Below are the code and all the weights of a small trained network. Each question names an input and a target symbol and asks about switching units off, where a switched-off unit gives its printed mean instead of its output.

import numpy as np


def w(rows, s, z=0):
    codes = np.array(rows[::2]) - 128.0
    scale = np.full(codes.shape[1], s)
    scale[-1] = z or s
    return codes * scale


def norm(h):
    return h / np.sqrt((h * h).mean(-1, keepdims=True) + 1e-5)


def f(y):
    return np.maximum(y, 0)


def softmax(a):
    e = np.exp(a - a.max(-1, keepdims=True))
    return e / e.sum(-1, keepdims=True)


def log_softmax(a):
    a = a - a.max(-1, keepdims=True)
    return a - np.log(np.exp(a).sum(-1, keepdims=True))


def net(x, mask):
    ids = ['ΓΔΛΣΩεημξπτφ'.index(c) for c in x.split()]
    T = len(ids)
    res = E[ids] + P[:T]
    r = norm(res)
    for j in range(2):
        rows = slice(2 * j, 2 * j + 2)
        q, k, v = (r @ M[0][rows].T for M in (Q, K, V))
        z = softmax(np.where(np.tri(T) > 0, q @ k.T / 2**0.5, -1e9)) @ v
        o = O[0][rows]
        res = res + np.where(mask[j], z, o[:, -1]) @ o[:, :-1]
    y = f(norm(res) @ A[0][:, :-1].T + A[0][:, -1])
    res = res + np.where(mask[2:14], y, B[0][:, -1]) @ B[0][:, :-1]
    return log_softmax(norm(res)[-1] @ U[:, :-1].T + U[:, -1])


Q, K, V, O, A, B = {}, {}, {}, {}, {}, {}
E = w([
[157,31,139,145,154],'Γ',
[2,114,112,141,218],'Δ',
[139,160,156,79,255],'Λ',
[167,73,69,124,117],'Σ',
[184,136,67,110,133],'Ω',
[112,191,48,173,115],'ε',
[125,80,81,142,121],'η',
[99,185,144,124,250],'μ',
[181,93,113,135,144],'ξ',
[61,144,124,107,243],'π',
[111,187,93,29,233],'τ',
[90,183,116,89,242],'φ',
],0.013)
P = w([
[107,134,213,54,11],'0',
[180,158,94,255,127],'1',
[197,124,50,140,115],'2',
[130,117,145,64,68],'3',
[149,125,109,157,122],'4',
[155,105,49,163,138],'5',
[164,155,91,234,165],'6',
[124,93,73,97,121],'7',
[111,76,127,15,68],'8',
[145,142,68,191,175],'9',
[161,68,26,116,156],'10',
[115,148,133,165,102],'11',
[144,114,80,147,130],'12',
],0.0086)
Q[0] = w([
[39,182,255,58,122],'head 0',
[90,143,139,130,195],'head 0',
[150,121,168,131,51],'head 1',
[215,69,19,189,106],'head 1',
],0.021)
K[0] = w([
[184,126,40,253,238],'head 0',
[129,80,56,99,194],'head 0',
[141,176,129,187,104],'head 1',
[87,131,216,12,12],'head 1',
],0.022)
V[0] = w([
[87,178,6,101,74],'head 0',
[222,39,139,100,134],'head 0',
[56,10,122,145,185],'head 1',
[242,95,147,67,208],'head 1',
],0.02)
O[0] = w([
[78,18,200,170,234,45],'head 0',
[166,133,38,89,178,204],'head 0',
[203,200,101,252,150,254],'head 1',
[17,94,37,141,127,214],'head 1',
],0.013,0.0095)
A[0] = w([
[187,146,75,91,126,6],'neuron 0',
[190,122,74,169,43,125],'neuron 1',
[118,236,132,127,163,72],'neuron 2',
[162,124,101,137,60,80],'neuron 3',
[229,83,147,190,123,127],'neuron 4',
[118,103,165,73,191,129],'neuron 5',
[169,29,167,154,104,127],'neuron 6',
[8,157,152,155,158,91],'neuron 7',
[75,144,163,95,223,146],'neuron 8',
[96,172,94,89,141,162],'neuron 9',
[115,70,74,191,133,128],'neuron 10',
[130,69,136,133,88,40],'neuron 11',
],0.016,0.0027)
B[0] = w([
[168,228,189,157,182,222],'neuron 0',
[12,97,163,218,185,254],'neuron 1',
[152,159,240,105,174,204],'neuron 2',
[80,111,162,203,178,186],'neuron 3',
[144,11,64,48,68,209],'neuron 4',
[102,108,130,206,153,165],'neuron 5',
[185,232,107,87,61,199],'neuron 6',
[182,196,136,23,145,215],'neuron 7',
[68,99,89,215,249,177],'neuron 8',
[216,105,106,94,99,210],'neuron 9',
[141,155,206,86,85,222],'neuron 10',
[146,193,148,125,95,159],'neuron 11',
],0.018,0.0084)
U = w([
[175,211,55,207,131,148],'Γ',
[247,106,199,149,113,119],'Δ',
[135,155,16,19,131,45],'Λ',
[45,121,27,117,101,168],'Σ',
[106,68,127,166,113,252],'Ω',
[58,133,161,152,112,134],'ε',
[160,48,97,147,217,56],'η',
[159,200,162,40,61,134],'μ',
[248,67,54,68,136,132],'ξ',
[146,107,229,122,149,114],'π',
[67,79,94,84,171,149],'τ',
[75,178,183,25,200,26],'φ',
],0.011,0.0035)

Each question gives the input, a string of symbols that net reads in full, and the target symbol t.
The units are the heads (2 rows each of Q, K, V and O) and the neurons (one row each of A and B). Each row of codes is followed by its name. A weight is (code - 128) times the scale printed after its matrix; where a second scale follows, it is the last column's (O, A, B and U).
mask holds one flag per unit, heads first, then neurons. A switched-off unit (its flag False) gives its mean, the last column of its rows in O or B, instead of its output. The means were averaged over made-up inputs and are rounded, as every weight is.
A unit's drop is (log p(t) with every unit on - log p(t) with that unit switched off) / (log p(t) with every unit on - log p(t) with every unit switched off).
The circuit of an input: a set's keep is (log p(t) with only the set's units on - log p(t) with every unit switched off) / (log p(t) with every unit on - log p(t) with every unit switched off). Starting from the 12 units with the biggest drops (on a tie, the unit counted first), units are removed one at a time, each time the one whose removal leaves the highest keep (on an exact tie, the one counted first), for as long as the keep stays at least 0.8.
units of the circuit, in order: the units of the circuit, biggest drop first
most important unit: the unit with the biggest drop
top k neurons: the k neurons with the biggest drops, biggest first
which heads matter: for each layer, one digit per head in row order, 1 if its drop is at least 0.15 and else 0, layers parted by /
input π Δ Δ Λ Γ η Γ, target Ω: units of the circuit, in order -> neuron 4; head 0; neuron 0
input Σ ε φ Γ η φ Γ τ φ Γ, target η: most important unit -> head 0
input Γ η Γ Γ η η Λ Ω η π φ Γ π, target φ: units of the circuit, in order -> neuron 7; head 0
input Δ Λ Λ Γ Ω, target Δ: units of the circuit, in order -> head 1; head 0
input η φ φ φ Γ Γ η φ φ φ Δ, target φ: top 3 neurons -> neuron 7; neuron 10; neuron 1
input φ Γ Λ φ φ Δ, target φ: units of the circuit, in order -> head 0; neuron 7
input τ μ Γ η Γ Γ ε π Γ Γ, target φ: units of the circuit, in order -> head 1; head 0; neuron 7
input η Γ Σ η η, target ξ: units of the circuit, in order -> neuron 4; head 1
input φ Σ Γ Γ φ φ η π, target φ: units of the circuit, in order -> head 0; neuron 7
input π ε φ, target π: units of the circuit, in order -> neuron 2; head 0
input Ω φ Ω Δ Σ η η φ Δ, target η: units of the circuit, in order -> head 0; neuron 8
input η Γ ε Γ, target ξ: top 2 neurons -> neuron 4; neuron 6
input Ω Γ Γ Γ η Γ Γ Σ Γ Γ, target τ: which heads matter -> 01
input η τ Σ, target ξ: which heads matter -> 10
input η μ Γ Γ Γ, target ξ: top 3 neurons -> neuron 4; neuron 6; neuron 1
input Λ Δ Γ φ η, target Σ: units of the circuit, in order -> head 1
input Δ Γ Δ Ω Δ φ Γ Γ Γ, target Δ: which heads matter -> 01
input φ φ μ Γ ξ φ Γ φ Λ φ μ, target Λ: which heads matter -> 01
input τ Γ Γ Λ Γ, target φ: which heads matter -> 11
input φ Γ φ μ φ, target φ: units of the circuit, in order -> neuron 7; head 0
input Γ Γ η Γ τ, target η: units of the circuit, in order -> head 0
input φ Γ Σ Λ Γ η, target μ: which heads matter -> 11
input Γ η φ Γ Λ, target φ: units of the circuit, in order -> head 0; neuron 7
input ξ Γ Γ Γ Λ Γ Γ Γ τ μ ε, target Λ: which heads matter -> 01
input Δ Γ Γ Γ Γ φ Γ φ, target φ: which heads matter -> 10
input φ Λ Γ φ φ Γ Γ, target μ: which heads matter -> 10
